Below is a small trained network, with its code and all its weights. Each question gives an input and a class and asks what happens when units are switched off, that is, made to give their printed mean instead of their output.

import numpy as np


def w(rows, s, z=0):
    codes = np.array(rows[::2]) - 128.0
    scale = np.full(codes.shape[1], s)
    scale[-1] = z or s
    return codes * scale


def f(y):
    return y / 2 * (1 + np.tanh(0.7978845608 * (y + 0.044715 * y**3)))


def log_softmax(a):
    a = a - a.max(-1, keepdims=True)
    return a - np.log(np.exp(a).sum(-1, keepdims=True))


def net(x, mask):
    res = np.array(x, float).reshape(1, 7) / 4 @ E
    y = f(res @ A[0][:, :-1].T + A[0][:, -1])
    res = res + np.where(mask, y, B[0][:, -1]) @ B[0][:, :-1]
    return log_softmax(res[-1] @ U[:, :-1].T + U[:, -1])


A, B = {}, {}
E = w([
[116,119,148,116,134,114],'x0',
[149,197,70,72,254,154],'x1',
[141,138,102,148,122,143],'x2',
[207,47,58,107,125,72],'x3',
[110,52,98,113,159,225],'x4',
[134,129,142,124,134,132],'x5',
[124,124,133,126,131,123],'x6',
],0.012)
A[0] = w([
[91,94,113,98,147,206,172],'neuron 0',
[141,183,167,172,155,113,136],'neuron 1',
[192,195,137,137,96,11,143],'neuron 2',
[74,79,106,106,160,199,71],'neuron 3',
[78,72,122,138,184,198,186],'neuron 4',
[156,94,153,112,94,134,123],'neuron 5',
[117,116,120,101,125,86,126],'neuron 6',
[161,25,155,164,46,159,134],'neuron 7',
[134,130,80,38,161,143,184],'neuron 8',
[121,53,171,169,120,210,183],'neuron 9',
[132,122,86,65,152,141,196],'neuron 10',
[128,238,143,144,129,154,146],'neuron 11',
[28,178,168,145,94,209,214],'neuron 12',
[91,217,173,115,95,116,138],'neuron 13',
[126,112,136,119,149,140,111],'neuron 14',
[123,101,120,128,158,140,131],'neuron 15',
[185,136,130,107,123,79,91],'neuron 16',
[131,34,130,140,68,150,115],'neuron 17',
[118,119,166,170,37,132,239],'neuron 18',
[30,161,183,163,93,234,3],'neuron 19',
[144,141,172,115,6,139,128],'neuron 20',
[101,89,81,96,175,151,151],'neuron 21',
[126,57,66,34,120,147,87],'neuron 22',
[121,128,185,181,21,129,20],'neuron 23',
[124,134,86,123,179,122,85],'neuron 24',
[103,121,127,150,61,91,125],'neuron 25',
[66,225,112,112,108,115,141],'neuron 26',
[133,157,108,145,125,135,144],'neuron 27',
[153,146,83,169,129,127,125],'neuron 28',
[72,200,136,103,145,87,188],'neuron 29',
[179,153,142,131,81,55,1],'neuron 30',
[69,122,121,118,166,200,14],'neuron 31',
[170,136,151,147,110,194,150],'neuron 32',
[171,111,92,103,136,75,84],'neuron 33',
[126,113,180,162,18,137,168],'neuron 34',
[116,146,152,126,80,164,108],'neuron 35',
[81,147,151,128,35,150,124],'neuron 36',
[109,105,167,116,133,120,145],'neuron 37',
[97,123,127,88,109,122,130],'neuron 38',
[162,128,113,152,124,96,93],'neuron 39',
[141,191,123,158,141,104,133],'neuron 40',
[77,111,115,138,162,151,79],'neuron 41',
],0.012,0.0087)
B[0] = w([
[157,104,148,108,151,125,196],'neuron 0',
[94,140,109,115,130,138,174],'neuron 1',
[211,127,140,182,150,120,237],'neuron 2',
[176,126,129,174,140,96,178],'neuron 3',
[171,95,119,100,141,130,207],'neuron 4',
[104,134,129,121,134,130,155],'neuron 5',
[143,152,132,139,128,155,143],'neuron 6',
[51,129,111,86,110,160,225],'neuron 7',
[150,147,122,170,115,119,199],'neuron 8',
[76,168,111,121,104,138,203],'neuron 9',
[128,141,143,152,123,114,186],'neuron 10',
[66,130,124,102,117,135,207],'neuron 11',
[181,173,143,212,128,74,253],'neuron 12',
[74,133,113,122,106,136,210],'neuron 13',
[141,121,100,138,128,126,132],'neuron 14',
[145,123,101,119,127,125,145],'neuron 15',
[159,132,117,152,139,122,156],'neuron 16',
[54,109,128,93,136,134,196],'neuron 17',
[187,83,113,64,141,157,250],'neuron 18',
[251,46,124,67,150,166,205],'neuron 19',
[170,121,140,167,149,104,213],'neuron 20',
[147,130,137,130,106,133,182],'neuron 21',
[111,112,140,85,143,148,178],'neuron 22',
[88,205,132,189,112,104,208],'neuron 23',
[172,99,153,119,122,134,154],'neuron 24',
[149,134,127,122,136,136,190],'neuron 25',
[67,134,144,116,136,134,196],'neuron 26',
[117,127,147,120,120,127,140],'neuron 27',
[122,132,151,112,123,126,138],'neuron 28',
[58,134,114,122,95,144,205],'neuron 29',
[167,95,119,76,132,161,167],'neuron 30',
[86,175,126,180,104,101,163],'neuron 31',
[111,130,126,135,120,114,151],'neuron 32',
[179,137,140,166,128,123,161],'neuron 33',
[209,102,143,149,148,105,242],'neuron 34',
[161,128,126,125,123,124,155],'neuron 35',
[157,149,119,150,148,124,197],'neuron 36',
[119,138,95,137,119,144,147],'neuron 37',
[106,119,134,136,127,123,133],'neuron 38',
[153,143,145,118,135,126,142],'neuron 39',
[97,120,127,117,105,114,166],'neuron 40',
[151,161,135,135,120,130,144],'neuron 41',
],0.019,0.016)
U = w([
[139,176,127,211,118,63,236],'0',
[174,72,112,121,153,142,4],'1',
[10,128,93,95,84,152,159],'2',
],0.012,0.0014)

Each question gives the input, the list of numbers given to net, and the class t.
The units are the neurons (one row each of A and B). Each row of codes is followed by its name. A weight is (code - 128) times the scale printed after its matrix; where a second scale follows, it is the last column's (A, B and U).
mask holds one flag per neuron, in row order. A switched-off neuron (its flag False) gives its mean, the last column of its row in B, instead of its output. The means were averaged over made-up inputs and are rounded, as every weight is.
A unit's drop is (log p(t) with every unit on - log p(t) with that unit switched off) / (log p(t) with every unit on - log p(t) with every unit switched off).
most important unit: the unit with the biggest drop
top k neurons: the k neurons with the biggest drops, biggest first
drop of u: that unit's drop, to one decimal
input [-8,-8,5,5,-8,-6,-1], class 1: most important unit => neuron 18
input [-4,5,-7,-1,7,-4,7], class 0: top 3 neurons => (neuron 31; neuron 18; neuron 19)
input [5,-6,-6,5,-8,7,7], class 1: top 2 neurons => (neuron 30; neuron 18)
input [-4,7,5,-5,0,2,-6], class 2: top 2 neurons => (neuron 11; neuron 2)
input [1,8,0,-2,1,-4,-4], class 0: top 2 neurons => (neuron 7; neuron 8)
input [-7,5,-2,8,-3,7,4], class 0: top 2 neurons => (neuron 18; neuron 19)
input [-8,0,5,5,-6,3,2], class 1: top 3 neurons => (neuron 12; neuron 23; neuron 30)
input [-8,-6,2,-8,4,2,-1], class 1: top 2 neurons => (neuron 19; neuron 18)
input [8,-1,5,4,-8,-8,8], class 1: top 3 neurons => (neuron 30; neuron 12; neuron 23)
input [0,2,6,-8,7,8,7], class 0: top 2 neurons => (neuron 12; neuron 31)
input [1,5,-3,-6,8,7,-5], class 0: top 2 neurons => (neuron 31; neuron 12)
input [-4,2,-8,0,6,-8,1], class 0: top 3 neurons => (neuron 18; neuron 19; neuron 31)
input [4,-6,3,-4,1,2,-7], class 1: top 3 neurons => (neuron 19; neuron 18; neuron 31)
input [4,3,2,-5,7,8,2], class 0: top 2 neurons => (neuron 31; neuron 12)
input [-6,-5,2,1,4,0,-3], class 2: most important unit => neuron 7
input [-7,-8,-7,2,-5,8,3], class 1: drop of neuron 18 => 2.2
input [6,3,2,6,0,1,6], class 0: drop of neuron 10 => 0.2
input [-7,-7,-3,7,-5,-6,7], class 1: drop of neuron 33 => 0.0
